Below is a small trained network, with its code and all its weights. Each question gives an input and a class and asks what happens when units are switched off, that is, made to give their printed mean instead of their output.

import numpy as np


def w(rows, s, z=0):
    codes = np.array(rows[::2]) - 128.0
    scale = np.full(codes.shape[1], s)
    scale[-1] = z or s
    return codes * scale


def norm(h):
    return h / np.sqrt((h * h).mean(-1, keepdims=True) + 1e-5)


def f(y):
    return y / 2 * (1 + np.tanh(0.7978845608 * (y + 0.044715 * y**3)))


def log_softmax(a):
    a = a - a.max(-1, keepdims=True)
    return a - np.log(np.exp(a).sum(-1, keepdims=True))


def net(x, mask):
    res = np.array(x, float).reshape(1, 3) / 4 @ E
    u = 0
    for l in range(2):
        y = f(norm(res) @ A[l][:, :-1].T + A[l][:, -1])
        res = res + np.where(mask[u : u + 10], y, B[l][:, -1]) @ B[l][:, :-1]
        u += 10
    return log_softmax(norm(res)[-1] @ U[:, :-1].T + U[:, -1])


A, B = {}, {}
E = w([
[144,105,62,173,83,35,130,81,121,71],'x0',
[123,13,190,100,170,52,141,166,205,110],'x1',
[153,116,174,196,85,172,135,93,114,9],'x2',
],0.012)
A[0] = w([
[128,91,141,129,127,96,129,133,137,101,145],'L0N0',
[127,5,203,105,151,48,131,147,173,154,2],'L0N1',
[125,107,98,136,121,25,126,128,122,53,95],'L0N2',
[127,83,107,123,125,12,128,124,134,117,221],'L0N3',
[128,100,187,127,127,194,128,133,137,115,171],'L0N4',
[126,108,172,141,119,194,134,121,127,17,69],'L0N5',
[129,229,72,126,117,190,129,129,91,134,43],'L0N6',
[138,107,90,144,111,37,134,118,129,96,127],'L0N7',
[128,168,105,117,132,138,131,132,126,239,138],'L0N8',
[128,144,90,131,118,78,124,132,109,102,145],'L0N9',
],0.028,0.0083)
B[0] = w([
[89,90,109,166,65,196,65,96,115,195,174],'L0N0',
[51,110,237,168,210,171,221,62,230,198,252],'L0N1',
[45,93,23,83,202,79,94,130,170,106,217],'L0N2',
[179,94,151,241,130,101,222,173,205,112,236],'L0N3',
[165,153,148,132,252,99,77,173,126,67,188],'L0N4',
[228,189,165,152,71,143,88,159,42,79,215],'L0N5',
[39,76,124,174,128,211,63,69,156,199,229],'L0N6',
[89,126,51,113,158,106,129,74,129,102,211],'L0N7',
[115,191,76,48,116,122,105,75,55,75,232],'L0N8',
[147,212,115,205,98,91,176,86,107,61,176],'L0N9',
],0.029,0.027)
A[1] = w([
[81,102,114,132,119,118,119,117,156,116,61],'L1N0',
[138,104,147,138,105,177,108,159,131,197,69],'L1N1',
[129,73,141,109,98,110,136,158,115,169,50],'L1N2',
[157,134,56,154,74,91,196,134,133,71,145],'L1N3',
[207,139,204,136,104,153,81,197,85,136,21],'L1N4',
[150,137,103,3,66,92,162,144,85,125,51],'L1N5',
[209,158,184,145,83,132,125,176,84,111,80],'L1N6',
[156,136,169,182,69,152,166,135,134,192,58],'L1N7',
[110,67,146,140,102,137,161,148,181,154,3],'L1N8',
[145,184,158,61,192,110,192,133,129,120,148],'L1N9',
],0.037,0.0036)
B[1] = w([
[205,141,237,8,125,135,169,188,97,140,233],'L1N0',
[154,137,167,81,85,50,222,116,124,71,162],'L1N1',
[139,137,162,123,108,140,150,110,160,158,126],'L1N2',
[115,76,123,3,129,116,87,165,123,124,254],'L1N3',
[208,191,81,132,84,92,189,219,113,190,241],'L1N4',
[206,152,175,211,179,131,130,214,153,151,165],'L1N5',
[125,214,119,154,218,191,76,111,102,156,216],'L1N6',
[145,49,105,191,65,105,96,178,146,123,170],'L1N7',
[143,132,183,132,137,182,102,145,119,208,220],'L1N8',
[141,76,24,112,82,76,113,169,133,94,224],'L1N9',
],0.033,0.016)
U = w([
[99,82,54,22,177,60,134,146,156,57,180],'0',
[211,228,116,165,139,142,83,194,62,130,180],'1',
[113,143,176,95,76,78,189,132,87,139,2],'2',
[139,103,198,172,2,143,122,119,92,138,92],'3',
[61,185,112,42,86,215,44,29,34,127,153],'4',
[114,136,171,95,72,71,169,136,99,147,1],'5',
[94,79,180,194,176,121,234,121,233,181,164],'6',
],0.015,0.0066)

Each question gives the input, the list of numbers given to net, and the class t.
The units are the neurons (one row each of A and B). Each row of codes is followed by its name. A weight is (code - 128) times the scale printed after its matrix; where a second scale follows, it is the last column's (A, B and U).
mask holds one flag per neuron, layer by layer. A switched-off neuron (its flag False) gives its mean, the last column of its row in B, instead of its output. The means were averaged over made-up inputs and are rounded, as every weight is.
A unit's drop is (log p(t) with every unit on - log p(t) with that unit switched off) / (log p(t) with every unit on - log p(t) with every unit switched off).
The circuit of an input: a set's keep is (log p(t) with only the set's units on - log p(t) with every unit switched off) / (log p(t) with every unit on - log p(t) with every unit switched off). Starting from the 12 units with the biggest drops (on a tie, the unit counted first), units are removed one at a time, each time the one whose removal leaves the highest keep (on an exact tie, the one counted first), for as long as the keep stays at least 0.8.
units of the circuit, in order: the units of the circuit, biggest drop first
unit that matters most: the unit with the biggest drop
top k neurons: the k neurons with the biggest drops, biggest first
k most important neurons of layer l: the k neurons of layer l with the biggest drops, biggest first
drop of u: that unit's drop, to one decimal
input [-4,-7,8], class 1: unit that matters most	L0N5
input [-5,1,-6], class 0: 4 most important neurons of layer 1	L1N9; L1N4; L1N6; L1N8
input [-8,4,-5], class 0: units of the circuit, in order	L1N9; L0N6
input [-4,0,-7], class 1: top 2 neurons	L1N5; L0N1
input [-5,0,-7], class 1: top 3 neurons	L1N5; L0N1; L0N3
input [2,-7,3], class 3: top 3 neurons	L0N6; L0N8; L0N2
input [6,-5,7], class 4: top 2 neurons	L0N3; L0N5
input [4,1,0], class 0: 3 most important neurons of layer 0	L0N2; L0N7; L0N6
input [-6,-1,-6], class 1: top 2 neurons	L0N1; L0N8
input [-1,2,-8], class 0: top 2 neurons	L0N8; L0N6
input [0,-7,1], class 4: top 2 neurons	L0N3; L0N1
input [-1,1,-7], class 0: top 2 neurons	L0N8; L1N9
input [4,-8,6], class 3: top 2 neurons	L0N6; L0N8
input [1,1,3], class 1: units of the circuit, in order	L0N5
input [5,-4,3], class 0: top 2 neurons	L0N1; L0N0
input [1,-6,7], class 1: top 2 neurons	L0N5; L0N1
input [2,-2,1], class 4: top 3 neurons	L0N3; L0N6; L0N1
input [8,-7,5], class 4: 2 most important neurons of layer 0	L0N3; L0N6
input [8,-8,-3], class 4: 2 most important neurons of layer 0	L0N6; L0N1
input [4,-3,-3], class 0: unit that matters most	L0N1
input [-8,2,0], class 0: drop of L0N5	0.3
input [6,-4,-7], class 0: drop of L1N3	0.1
input [-3,0,5], class 1: drop of L1N5	0.0
